[[-28.5  -8.1  37.3  14.9 -21.2]
 [ 15.7  12.8 -23.3   8.4 -10.5]
 [ 55.6 -18.0   4.3 -39.5 -18.8]
 [-24.1  -6.2 -17.9  48.0   2.2]
 [ 12.9 -15.3 -23.9   6.7   5.0]
 [-12.4   1.8  14.1  34.2  -4.1]]
=>
[[-28.5  -8.1  37.3  14.9 -21.2]
 [ 55.6 -18.0   4.3 -39.5 -18.8]
 [ 12.9 -15.3 -23.9   6.7   5.0]]

[[-20.5  15.2  26.5  10.8  -7.4]
 [-16.3  -8.8  24.5  -4.3 -20.7]
 [-21.4  -0.9  24.8  -1.0 -19.2]
 [ -1.9   3.2 -12.8  -2.8   1.9]
 [-35.4  -0.7  23.8  -6.7 -29.7]
 [-13.7  -5.8  13.1  -5.1 -15.7]
 [-29.3   4.0  -7.5 -11.4 -19.0]
 [-44.4  13.0  -6.0 -10.9 -24.5]]
=>
[[-20.5  15.2  26.5  10.8  -7.4]
 [-21.4  -0.9  24.8  -1.0 -19.2]
 [-35.4  -0.7  23.8  -6.7 -29.7]
 [-29.3   4.0  -7.5 -11.4 -19.0]]

[[  4.2  -3.8  -2.2  29.1 -19.4 -13.1  15.5   9.4   8.9 -18.4  21.6]
 [-21.7 -17.5  33.1 -13.1 -40.8  -5.4 -19.6 -10.6  16.5  11.7  32.2]
 [ 17.7  -0.1  14.0  42.2 -42.9  26.4  32.3 -32.4 -40.5  13.4 -40.9]]
=>
[[  4.2  -3.8  -2.2  29.1 -19.4 -13.1  15.5   9.4   8.9 -18.4  21.6]
 [ 17.7  -0.1  14.0  42.2 -42.9  26.4  32.3 -32.4 -40.5  13.4 -40.9]]

[[-27.3 -49.0 -11.9  -1.6  33.1  -6.6]
 [ -8.1  -4.9  -4.2   3.4   8.6   3.2]
 [-13.5 -12.2  -7.1   5.3  13.6   3.5]
 [ -0.2  -0.2  -0.2   0.2   0.2   0.1]
 [ 11.9   5.1   4.2   4.0 -20.3  -2.5]]
=>
[[-27.3 -49.0 -11.9  -1.6  33.1  -6.6]
 [-13.5 -12.2  -7.1   5.3  13.6   3.5]
 [ 11.9   5.1   4.2   4.0 -20.3  -2.5]]

[[ -2.6  -9.2  15.7   0.4  -0.4   1.0]
 [  8.5  -7.3  15.7  53.7  -6.9   7.0]
 [  3.3  -4.3  -5.5  16.2 -15.7   8.7]
 [  5.9   2.6  20.0  11.7 -26.2  24.4]
 [-12.2  13.8  -4.1   5.5  11.7   4.6]
 [-12.6 -10.0  -7.9  -4.5   0.6  10.3]
 [ -9.2 -33.0 -17.1   0.4   8.6 -21.9]
 [  8.0   2.8 -24.3   2.9   2.8   1.0]
 [ 31.1 -11.3  -6.7  -3.2   0.6 -19.9]
 [ -5.9 -19.7 -18.1  10.6 -17.8 -24.1]]
=>
[[ -2.6  -9.2  15.7   0.4  -0.4   1.0]
 [  3.3  -4.3  -5.5  16.2 -15.7   8.7]
 [-12.2  13.8  -4.1   5.5  11.7   4.6]
 [ -9.2 -33.0 -17.1   0.4   8.6 -21.9]
 [ 31.1 -11.3  -6.7  -3.2   0.6 -19.9]]

[[ -2.4  44.8 -14.6  49.7]
 [-24.0  31.4 -22.0  11.1]
 [ 15.1   2.8 -15.1   7.5]
 [ 21.2  22.4 -37.6  23.1]]
=>
[[ -2.4  44.8 -14.6  49.7]
 [ 15.1   2.8 -15.1   7.5]]

[[  2.0 -12.6  -3.5 -27.3]
 [  4.5  -0.8 -15.2 -24.9]
 [  5.6  -5.9  -6.1 -54.9]
 [  3.0 -30.1 -10.3 -17.8]
 [  6.0 -15.3 -32.0 -24.9]
 [  4.0 -16.7   0.4 -45.1]
 [  6.7  -0.5 -20.4 -15.9]
 [  5.8   1.4 -11.7 -18.0]]
=>
[[  2.0 -12.6  -3.5 -27.3]
 [  5.6  -5.9  -6.1 -54.9]
 [  6.0 -15.3 -32.0 -24.9]
 [  6.7  -0.5 -20.4 -15.9]]
---
[[ 31.2 -31.3  47.7 -46.4  32.4  35.6  12.2  14.1  31.2 -10.1 -15.2 -30.1]
 [  4.9   0.9 -58.1 -33.6   1.1  19.4 -24.3  -4.5  57.1 -20.8 -11.8  15.1]]
=>
[[  4.9  31.2]
 [  0.9 -31.3]
 [-58.1  47.7]
 [-33.6 -46.4]
 [  1.1  32.4]
 [ 19.4  35.6]
 [-24.3  12.2]
 [ -4.5  14.1]
 [ 57.1  31.2]
 [-20.8 -10.1]
 [-11.8 -15.2]
 [ 15.1 -30.1]]

[[ 1.0 48.5  2.6  3.5 -0.5]
 [ 1.3  1.3 -1.7 -1.0 -0.4]
 [ 0.4 -0.5 23.1  0.7  0.5]]
=>
[[ 0.4  1.3  1.0]
 [-0.5  1.3 48.5]
 [23.1 -1.7  2.6]
 [ 0.7 -1.0  3.5]
 [ 0.5 -0.4 -0.5]]

[[ 14.0 -17.4 -17.7   5.7 -16.0 -17.7 -18.5  19.4 -23.3 -10.0  -9.9  -6.7]
 [-19.4  -9.2  14.8  13.4 -10.2 -14.9  25.9 -57.1  35.8 -11.9  -9.5  -7.8]
 [-17.0 -21.3 -23.2  13.9 -25.9 -24.4 -19.4  17.4 -14.5 -22.8 -30.4 -11.0]]
=>
[[-17.0 -19.4  14.0]
 [-21.3  -9.2 -17.4]
 [-23.2  14.8 -17.7]
 [ 13.9  13.4   5.7]
 [-25.9 -10.2 -16.0]
 [-24.4 -14.9 -17.7]
 [-19.4  25.9 -18.5]
 [ 17.4 -57.1  19.4]
 [-14.5  35.8 -23.3]
 [-22.8 -11.9 -10.0]
 [-30.4  -9.5  -9.9]
 [-11.0  -7.8  -6.7]]

[[ 14.1 -26.8   6.0  16.0   7.8  19.7 -49.0  11.3  -0.1]
 [ 28.1  -3.2  20.7  31.2   1.7  16.2  16.0  22.3   2.6]]
=>
[[ 28.1  14.1]
 [ -3.2 -26.8]
 [ 20.7   6.0]
 [ 31.2  16.0]
 [  1.7   7.8]
 [ 16.2  19.7]
 [ 16.0 -49.0]
 [ 22.3  11.3]
 [  2.6  -0.1]]

[[ 28.5 -12.8  28.2 -22.0  29.1  34.0   8.3  23.8  24.5]
 [ 22.4  -3.1 -39.3  -5.5   5.0  24.9  -1.2   6.0  47.0]
 [  7.0  28.3  -8.1  48.7  -1.6 -16.7  14.3   8.8 -34.1]]
=>
[[  7.0  22.4  28.5]
 [ 28.3  -3.1 -12.8]
 [ -8.1 -39.3  28.2]
 [ 48.7  -5.5 -22.0]
 [ -1.6   5.0  29.1]
 [-16.7  24.9  34.0]
 [ 14.3  -1.2   8.3]
 [  8.8   6.0  23.8]
 [-34.1  47.0  24.5]]

[[  8.7  11.5 -18.1  12.3  26.9  28.5 -24.1 -43.6  15.1 -48.9  44.0]
 [-16.7 -10.3  -8.9 -11.7 -13.8 -10.5 -14.0  -4.3 -12.9 -10.2 -15.3]]
=>
[[-16.7   8.7]
 [-10.3  11.5]
 [ -8.9 -18.1]
 [-11.7  12.3]
 [-13.8  26.9]
 [-10.5  28.5]
 [-14.0 -24.1]
 [ -4.3 -43.6]
 [-12.9  15.1]
 [-10.2 -48.9]
 [-15.3  44.0]]

[[-24.5 -17.4 -19.6 -19.9 -17.4 -20.3 -16.9 -22.3]
 [ 15.0   7.6  31.3  10.5  -4.5  17.2 -54.2   3.7]
 [  4.6  17.4  25.7  -8.5  14.5   7.5  13.7   1.0]
 [-23.3 -17.5 -21.7 -17.1 -17.4 -21.1 -13.4 -20.3]
 [-18.9 -19.7 -22.1 -19.0 -17.2 -18.1 -16.7 -19.9]]
=>
[[-18.9 -23.3   4.6  15.0 -24.5]
 [-19.7 -17.5  17.4   7.6 -17.4]
 [-22.1 -21.7  25.7  31.3 -19.6]
 [-19.0 -17.1  -8.5  10.5 -19.9]
 [-17.2 -17.4  14.5  -4.5 -17.4]
 [-18.1 -21.1   7.5  17.2 -20.3]
 [-16.7 -13.4  13.7 -54.2 -16.9]
 [-19.9 -20.3   1.0   3.7 -22.3]]
